Below is a small trained network, with its code and all its weights. Each question gives an input and a class and asks what happens when units are switched off, that is, made to give their printed mean instead of their output.

import numpy as np


def w(rows, s, z=0):
    codes = np.array(rows[::2]) - 128.0
    scale = np.full(codes.shape[1], s)
    scale[-1] = z or s
    return codes * scale


def f(y):
    return y / 2 * (1 + np.tanh(0.7978845608 * (y + 0.044715 * y**3)))


def log_softmax(a):
    a = a - a.max(-1, keepdims=True)
    return a - np.log(np.exp(a).sum(-1, keepdims=True))


def net(x, mask):
    res = np.array(x, float).reshape(1, 8) / 4 @ E
    y = f(res @ A[0][:, :-1].T + A[0][:, -1])
    res = res + np.where(mask, y, B[0][:, -1]) @ B[0][:, :-1]
    return log_softmax(res[-1] @ U[:, :-1].T + U[:, -1])


A, B = {}, {}
E = w([
[168,27,164,187,213],'x0',
[146,139,75,250,90],'x1',
[125,214,254,145,108],'x2',
[190,157,69,161,241],'x3',
[201,69,100,55,98],'x4',
[196,124,203,166,142],'x5',
[176,134,83,188,124],'x6',
[206,77,152,143,80],'x7',
],0.0076)
A[0] = w([
[175,162,149,219,126,90],'n1',
[97,70,41,148,81,186],'n2',
[93,180,73,166,97,152],'n3',
[96,117,103,173,239,163],'n4',
[81,174,150,51,139,165],'n5',
[180,80,149,184,84,199],'n6',
[101,122,119,162,200,155],'n7',
[146,153,142,245,142,161],'n8',
[171,128,127,43,94,191],'n9',
[181,27,173,79,167,253],'n10',
],0.011,0.0053)
B[0] = w([
[224,121,156,157,164,194],'n1',
[100,123,104,205,108,206],'n2',
[151,110,163,194,105,184],'n3',
[97,131,115,87,212,207],'n4',
[142,244,195,134,77,199],'n5',
[138,121,142,155,81,207],'n6',
[77,105,114,107,214,175],'n7',
[174,88,146,165,167,223],'n8',
[103,151,130,180,93,199],'n9',
[135,94,165,182,71,245],'n10',
],0.011)
U = w([
[194,100,96,142,148,18],'0',
[103,90,93,164,225,163],'1',
[205,176,90,179,214,112],'2',
[137,109,21,187,102,189],'3',
[196,80,227,191,105,194],'4',
[55,255,128,142,96,160],'5',
[178,115,91,68,132,3],'6',
],0.0099,0.0045)

Each question gives the input, the list of numbers given to net, and the class t.
The units are the neurons (one row each of A and B). Each row of codes is followed by its name. A weight is (code - 128) times the scale printed after its matrix; where a second scale follows, it is the last column's (A, B and U).
mask holds one flag per neuron, in row order. A switched-off neuron (its flag False) gives its mean, the last column of its row in B, instead of its output. The means were averaged over made-up inputs and are rounded, as every weight is.
A unit's drop is (log p(t) with every unit on - log p(t) with that unit switched off) / (log p(t) with every unit on - log p(t) with every unit switched off).
The circuit of an input: a set's keep is (log p(t) with only the set's units on - log p(t) with every unit switched off) / (log p(t) with every unit on - log p(t) with every unit switched off). Starting from all 10 units, units are removed one at a time, each time the one whose removal leaves the highest keep (on an exact tie, the one counted first), for as long as the keep stays at least 0.8.
units of the circuit, in order: the units of the circuit, biggest drop first
most important unit: the unit with the biggest drop
k most important neurons: the k neurons with the biggest drops, biggest first
drop of u: that unit's drop, to one decimal
input [4,-2,5,7,-5,2,1,5], class 2: units of the circuit, in order	n4; n7
input [-4,-5,-2,4,6,-1,0,2], class 5: 3 most important neurons	n8; n1; n9
input [-3,-8,2,8,3,-2,8,-8], class 5: units of the circuit, in order	n5; n8
input [-1,-3,-3,6,-2,0,3,-8], class 1: 2 most important neurons	n7; n4
input [7,6,-5,-4,-4,-6,3,-2], class 1: most important unit	n4
input [-2,3,-4,8,7,-2,6,-5], class 1: units of the circuit, in order	n4; n5; n7
input [1,-8,7,6,-2,6,4,-1], class 2: units of the circuit, in order	n6; n3
input [-1,-6,-4,-1,1,-8,5,-3], class 5: units of the circuit, in order	n5; n8
input [1,-4,4,-6,4,6,3,-8], class 5: 4 most important neurons	n8; n1; n5; n3
input [-1,3,-3,3,-8,6,-1,0], class 1: 2 most important neurons	n5; n7
input [5,4,5,3,5,2,5,-6], class 2: 2 most important neurons	n4; n1
input [8,-8,6,8,0,-6,-7,1], class 1: 3 most important neurons	n4; n7; n6
input [-4,0,-1,4,-8,-8,6,0], class 1: units of the circuit, in order	n4; n7; n5
input [-5,0,-5,-1,8,-5,-7,-3], class 5: units of the circuit, in order	n5
input [0,-4,0,-8,3,5,-1,-5], class 5: 4 most important neurons	n8; n5; n1; n3
input [4,0,6,8,0,-7,5,-7], class 1: 3 most important neurons	n7; n4; n5
input [0,0,-1,-3,-5,1,-8,2], class 5: drop of n2	0.0
input [-4,-5,-8,-3,3,3,3,2], class 3: drop of n8	0.2
input [-6,-2,2,-4,6,3,8,-2], class 5: drop of n8	0.1
input [2,-4,-8,-8,-3,-1,4,-4], class 3: most important unit	n2
